Read these off the grid that follows. Counting starts at 0.
1) Which number is the entry in row 2 and column 0?
2) Which number is the entry in row 2 and column 2?
3) Which number is the entry just right of 50?
4) Which number is the entry in the top-right corner?
5) Which number is the entry in row 0 and column 0?
6) Which number is the entry just right of 63?
7) Which number is the entry at row 1, column 1?
8) Which number is the bottom-right entry?
[[ 30  15  27 -25  49  -1  23 -20]
 [ -6  47  54 -10  22  -7   9 -19]
 [ 37 -15   0   1  31  11   6  -3]
 [ 21 -28 -32  46 -14  31  -1  44]
 [ 39 -25  -2  63   0  38 -23  28]
 [ 21 -28 -35  40 -11  29   4  43]
 [ 27  16  21 -31  49  -3  31 -17]
 [-28  26 -11  11 -24   8  30  41]
 [ 27 -20  -6  58  -8  33 -18  32]
 [-11  48  50 -21  21 -13  13 -23]
 [  4 -14 -37  40 -23  29  16  57]]
1) 37
2) 0
3) -21
4) -20
5) 30
6) 0
7) 47
8) 57

Questions about the row below.
1) Which number is the entry just left of the smallest entry?
2) Which number is the entry at the centre?
3) Which number is the entry just left of 38?
4) Which number is the entry just left of 26?
5) Which number is the entry just right of the largest entry?
6) Which number is the largest entry?
[-47, 26, -45, 39, -40, -47, -34, 38, -58, -59, -27]
1) -58
2) -47
3) -34
4) -47
5) -40
6) 39

 -59   622   109   275  -104  -216   155   -79  -198  -940   222    10
 -91   533   132   270    -3   434    89  -535   156   670    -5   544
 -65   541  -125   224   -10   404   125  -530    68   697    35   594
   7   478  -150   -77   -19   334   231  -459  -200   693   152   669
-109   643  -221   222   -79  -254    87   -75  -102  -968   155    53
 601  -373   -36   152  -220   217  -210  -570   282   203  -510  -373
-111   298  -120   407  -117   611   -99  -584   485   497  -255   196
 233   259   418  -407   608   -26   168   839   156    35  -371  -218
-109  -127  -104  -278   456  -178   735   737   364   213  -148   -13
The minimum: -968
Which number is the 2nd entry on the main diagonal?
Answer: 533
The first entry on the main diagonal: -59
Which number is the third largest entry?
Answer: 735
Which number is the largest entry in the last column?
Answer: 669
Which number is the last entry, reading row by row?
Answer: -13
Which number is the entry just left of 541?
Answer: -65
The entry directly above -150: -125
The 2nd entry on the diagonal from the top-right corner: -5
The entry directly above the largest entry is -584
The smallest entry in the last row: -278
Which number is the entry just right of -127?
Answer: -104
Which number is the fourth entry from the end, reading row by row?
Answer: 364
The smallest entry in the last column is -373
The third entry, reading row by row is 109
The entry directly below the largest entry -> 737
Which number is the top entry of the column that holds the largest entry?
Answer: -79
Which number is the entry directly below -36?
Answer: -120
The entry directly below -77 is 222
Which number is the smallest entry in the first row?
Answer: -940
Which number is the entry directly below -99?
Answer: 168
Which number is the entry in the bottom-left corner?
Answer: -109
Which number is the entry directly below 89?
Answer: 125
Which number is the entry directly below 196?
Answer: -218
Which number is the smallest entry in the first column?
Answer: -111
The entry directly above -26 is 611
Which number is the entry just right of -216?
Answer: 155
Which number is the entry just right of 334?
Answer: 231
The entry just left of the smallest entry is -102
The entry directly above 697: 670

arr = [-55  64 -12  33  61  39 -11  39 -15  12  31 -36  29]
What is the entry just left of 29?
A: -36
The entry just left of 33: -12
The first entry from the left -> -55
What is the entry just left of the centre entry?
A: 39
The 1st entry from the right is 29

array([3043, 8001, 2285, 8305, 4095])
The second entry is 8001
The entry just left of 8001 -> 3043
Find the last entry.
4095
Find the third entry.
2285

B = [[-19, -9, 49, 71], [-3, -74, 34, -29], [-58, 30, -25, 38], [40, -40, 56, 16], [24, -50, 50, -5], [28, -50, 38, -21], [-58, 40, -22, 46], [34, -44, 34, -24], [39, -38, 38, -18], [-75, 21, -26, 44], [29, 71, -79, -17], [-44, 48, -24, 47]]
The minimum: -79
The entry just left of 16 is 56
The entry just right of -79 -> -17
The entry just left of -25 is 30
The entry just left of the smallest entry -> 71
The entry just left of 47 -> -24

data =
[[52 55 54 59 49 44 48 48 57 52 40 51]
 [57 51 49 64 56 44 51 42 56 60 53 56]
 [41 39 47 33 35 68 63 55 49 56 58 53]
 [38 28 50 31 40 59 54 59 48 56 61 62]
 [51 52 53 57 46 35 54 59 48 46 43 42]
 [61 69 49 76 62 24 45 44 51 44 39 41]
 [65 67 58 64 62 42 40 47 51 41 40 39]
 [51 41 48 52 34 63 70 42 62 73 53 57]
 [54 70 49 68 49 38 53 45 55 47 32 40]
 [54 50 56 48 55 51 43 54 49 45 48 49]
 [48 54 50 58 37 40 62 49 56 54 36 45]
 [48 53 46 55 52 37 50 50 47 46 48 48]]
Indices start at 0.
Which number is the entry at row 1, column 2?
Answer: 49
Which number is the entry at row 1, column 0?
Answer: 57
The entry at row 0, column 2 -> 54
Which number is the entry directly below 65?
Answer: 51
The entry directly above 65 -> 61
The top-right entry -> 51
Which number is the entry at row 0, column 0?
Answer: 52
Which number is the top entry of the column that holds the largest entry?
Answer: 59
Which number is the entry at row 0, column 1?
Answer: 55
The smallest entry -> 24
Which number is the entry in row 2 and column 2?
Answer: 47
The entry just right of 32 -> 40
Which number is the entry just right of 36?
Answer: 45
The entry directly below the smallest entry is 42
The bottom-left entry: 48
The entry just right of the largest entry -> 62
The entry directly above the smallest entry: 35
Which number is the entry in the bottom-right corner?
Answer: 48
Which number is the entry just right of the smallest entry?
Answer: 45
The bottom entry of the column that holds the smallest entry -> 37
The entry at row 2, column 0 is 41
Which number is the bottom entry of the column that holds the largest entry?
Answer: 55
The entry directly above the largest entry: 57
